Here is a tiny trained network, its code and every weight. The questions are about switching its units off for an input and a class, where a switched-off unit gives its printed mean instead of its output.

import numpy as np


def w(rows, s, z=0):
    codes = np.array(rows[::2]) - 128.0
    scale = np.full(codes.shape[1], s)
    scale[-1] = z or s
    return codes * scale


def norm(h):
    return h / np.sqrt((h * h).mean(-1, keepdims=True) + 1e-5)


def f(y):
    return np.maximum(y, 0)


def log_softmax(a):
    a = a - a.max(-1, keepdims=True)
    return a - np.log(np.exp(a).sum(-1, keepdims=True))


def net(x, mask):
    res = np.array(x, float).reshape(1, 6) / 4 @ E
    u = 0
    for l in range(4):
        y = f(norm(res) @ A[l][:, :-1].T + A[l][:, -1])
        res = res + np.where(mask[u : u + 12], y, B[l][:, -1]) @ B[l][:, :-1]
        u += 12
    return log_softmax(norm(res)[-1] @ U[:, :-1].T + U[:, -1])


A, B = {}, {}
E = w([
[169,88,125,149,39],'x0',
[66,52,252,142,137],'x1',
[127,126,127,129,127],'x2',
[144,64,80,215,194],'x3',
[126,126,128,129,127],'x4',
[127,129,127,130,127],'x5',
],0.012)
A[0] = w([
[89,145,131,113,100,109],'0.n1',
[144,252,108,120,105,105],'0.n2',
[109,175,170,122,142,64],'0.n3',
[134,162,111,118,96,3],'0.n4',
[53,174,146,110,92,96],'0.n5',
[125,162,106,89,138,71],'0.n6',
[98,130,130,55,95,154],'0.n7',
[102,171,76,130,153,81],'0.n8',
[106,101,172,134,130,101],'0.n9',
[135,177,89,110,129,50],'0.n10',
[103,167,156,76,89,106],'0.n11',
[120,116,87,159,142,110],'0.n12',
],0.014,0.015)
B[0] = w([
[115,143,112,151,135,158],'0.n1',
[80,157,119,168,114,251],'0.n2',
[82,97,185,56,138,142],'0.n3',
[132,119,55,233,137,128],'0.n4',
[124,109,203,118,149,189],'0.n5',
[76,150,133,170,121,146],'0.n6',
[115,153,159,102,102,254],'0.n7',
[161,157,64,139,167,162],'0.n8',
[129,198,143,134,148,167],'0.n9',
[130,105,247,72,124,146],'0.n10',
[115,109,85,171,141,217],'0.n11',
[157,153,119,120,155,166],'0.n12',
],0.015,0.0069)
A[1] = w([
[113,96,163,231,165,121],'1.n1',
[98,75,130,187,83,77],'1.n2',
[194,146,78,92,199,122],'1.n3',
[104,37,193,168,172,89],'1.n4',
[190,101,27,90,145,132],'1.n5',
[114,14,131,174,187,92],'1.n6',
[144,95,115,190,167,148],'1.n7',
[175,101,88,100,143,156],'1.n8',
[162,118,25,144,131,99],'1.n9',
[183,105,147,174,52,154],'1.n10',
[249,180,98,79,102,82],'1.n11',
[156,107,153,68,137,8],'1.n12',
],0.011,0.012)
B[1] = w([
[104,190,128,79,97,222],'1.n1',
[210,88,68,120,155,153],'1.n2',
[105,139,220,188,153,226],'1.n3',
[49,174,94,91,33,216],'1.n4',
[157,134,155,191,163,240],'1.n5',
[112,255,35,84,67,196],'1.n6',
[122,161,129,195,123,239],'1.n7',
[113,154,166,185,116,199],'1.n8',
[185,91,230,161,165,229],'1.n9',
[254,50,87,152,47,252],'1.n10',
[67,156,69,149,60,178],'1.n11',
[151,157,86,202,61,128],'1.n12',
],0.0096,0.0045)
A[2] = w([
[80,169,137,133,195,116],'2.n1',
[138,102,78,195,88,142],'2.n2',
[122,146,138,84,97,142],'2.n3',
[165,120,187,163,165,128],'2.n4',
[163,159,130,94,132,151],'2.n5',
[90,160,155,171,91,132],'2.n6',
[173,79,139,76,133,106],'2.n7',
[129,121,83,142,135,16],'2.n8',
[131,168,133,121,214,138],'2.n9',
[139,43,212,63,148,144],'2.n10',
[147,208,128,118,166,146],'2.n11',
[33,2,81,107,180,5],'2.n12',
],0.016,0.017)
B[2] = w([
[49,180,104,86,187,217],'2.n1',
[127,139,139,47,121,216],'2.n2',
[160,101,143,155,169,201],'2.n3',
[158,124,62,189,195,174],'2.n4',
[98,84,163,135,156,164],'2.n5',
[194,124,71,81,99,254],'2.n6',
[89,166,199,112,159,134],'2.n7',
[48,95,191,223,70,128],'2.n8',
[160,122,151,102,76,199],'2.n9',
[148,65,230,229,166,181],'2.n10',
[104,79,169,106,131,231],'2.n11',
[9,99,149,7,87,128],'2.n12',
],0.013,0.01)
A[3] = w([
[206,97,126,122,52,158],'3.n1',
[131,165,120,143,136,3],'3.n2',
[105,173,74,44,75,157],'3.n3',
[105,163,187,39,133,144],'3.n4',
[163,100,106,201,172,77],'3.n5',
[160,126,115,211,180,144],'3.n6',
[198,140,116,192,196,133],'3.n7',
[250,171,74,180,97,124],'3.n8',
[122,215,25,112,63,113],'3.n9',
[170,105,175,248,192,72],'3.n10',
[40,174,132,147,172,148],'3.n11',
[210,43,110,133,50,100],'3.n12',
],0.014,0.018)
B[3] = w([
[187,75,108,92,77,226],'3.n1',
[218,121,186,17,154,128],'3.n2',
[122,165,58,71,137,247],'3.n3',
[100,93,111,175,127,233],'3.n4',
[22,151,155,74,42,151],'3.n5',
[224,123,132,147,151,187],'3.n6',
[196,86,175,184,156,190],'3.n7',
[29,138,83,139,107,214],'3.n8',
[132,69,217,154,143,211],'3.n9',
[50,149,91,8,78,181],'3.n10',
[146,189,107,154,169,224],'3.n11',
[66,189,172,145,220,194],'3.n12',
],0.017,0.012)
U = w([
[18,242,33,63,203,129],'0',
[91,76,46,8,19,255],'1',
[16,95,235,182,218,142],'2',
[203,5,244,83,35,80],'3',
[222,204,123,239,238,61],'4',
[232,26,39,221,13,82],'5',
],0.022,0.0085)

Each question gives the input, the list of numbers given to net, and the class t.
The units are the neurons (one row each of A and B). Each row of codes is followed by its name. A weight is (code - 128) times the scale printed after its matrix; where a second scale follows, it is the last column's (A, B and U).
mask holds one flag per neuron, layer by layer. A switched-off neuron (its flag False) gives its mean, the last column of its row in B, instead of its output. The means were averaged over made-up inputs and are rounded, as every weight is.
A unit's drop is (log p(t) with every unit on - log p(t) with that unit switched off) / (log p(t) with every unit on - log p(t) with every unit switched off).
most important unit: the unit with the biggest drop
top k neurons: the k neurons with the biggest drops, biggest first
top k neurons in layer l: the k neurons of layer l with the biggest drops, biggest first
drop when u is switched off: that unit's drop, to one decimal
input [-7,1,1,-3,-5,-2], class 2: most important unit	2.n10
input [3,-3,-5,4,6,-8], class 5: top 3 neurons	3.n7, 3.n6, 2.n4
input [1,-3,2,8,2,6], class 5: top 2 neurons	3.n7, 3.n12
input [2,-4,0,6,8,4], class 5: top 3 neurons in layer 3	3.n7, 3.n6, 3.n10
input [0,5,1,7,-3,0], class 0: top 3 neurons	1.n10, 3.n3, 0.n9
input [-8,1,-2,7,3,8], class 0: top 3 neurons	1.n6, 2.n1, 1.n1
input [-7,6,-3,1,3,0], class 0: top 2 neurons	0.n7, 1.n4
input [5,2,-5,1,-8,6], class 1: top 2 neurons	0.n7, 3.n1
input [4,2,-6,-8,4,4], class 3: top 2 neurons	0.n5, 3.n1
input [1,3,8,-3,-8,3], class 3: top 2 neurons	0.n2, 3.n3
input [-4,0,-2,7,4,8], class 4: top 2 neurons in layer 0	0.n12, 0.n5
input [-2,1,-8,-5,6,1], class 2: top 2 neurons	0.n5, 0.n7
input [2,-5,-2,1,4,-6], class 5: top 3 neurons	0.n7, 1.n9, 3.n7
input [1,-3,7,0,-5,5], class 1: most important unit	0.n2
input [1,0,-1,-6,3,-6], class 1: top 4 neurons	0.n11, 3.n3, 2.n6, 0.n2
input [0,6,4,2,-7,-7], class 0: top 2 neurons	0.n9, 1.n10
input [-5,-5,4,8,4,-7], class 4: top 2 neurons	3.n7, 3.n6
input [2,-5,-6,7,8,-2], class 5: top 3 neurons	3.n7, 3.n6, 3.n10
input [1,4,-6,-1,-7,-7], class 3: top 3 neurons in layer 2	2.n10, 2.n6, 2.n1
input [-5,2,-3,-8,-7,-2], class 2: most important unit	0.n5
input [7,1,6,-2,8,4], class 3: top 4 neurons in layer 3	3.n1, 3.n3, 3.n12, 3.n10
input [-1,-3,-3,3,6,-3], class 4: drop when 1.n10 is switched off	0.1
input [-5,-2,-3,5,-1,0], class 4: drop when 3.n6 is switched off	0.2
input [-3,-5,7,6,1,-6], class 4: drop when 3.n6 is switched off	1.5
input [-6,4,-8,4,-6,-2], class 0: drop when 1.n7 is switched off	0.0
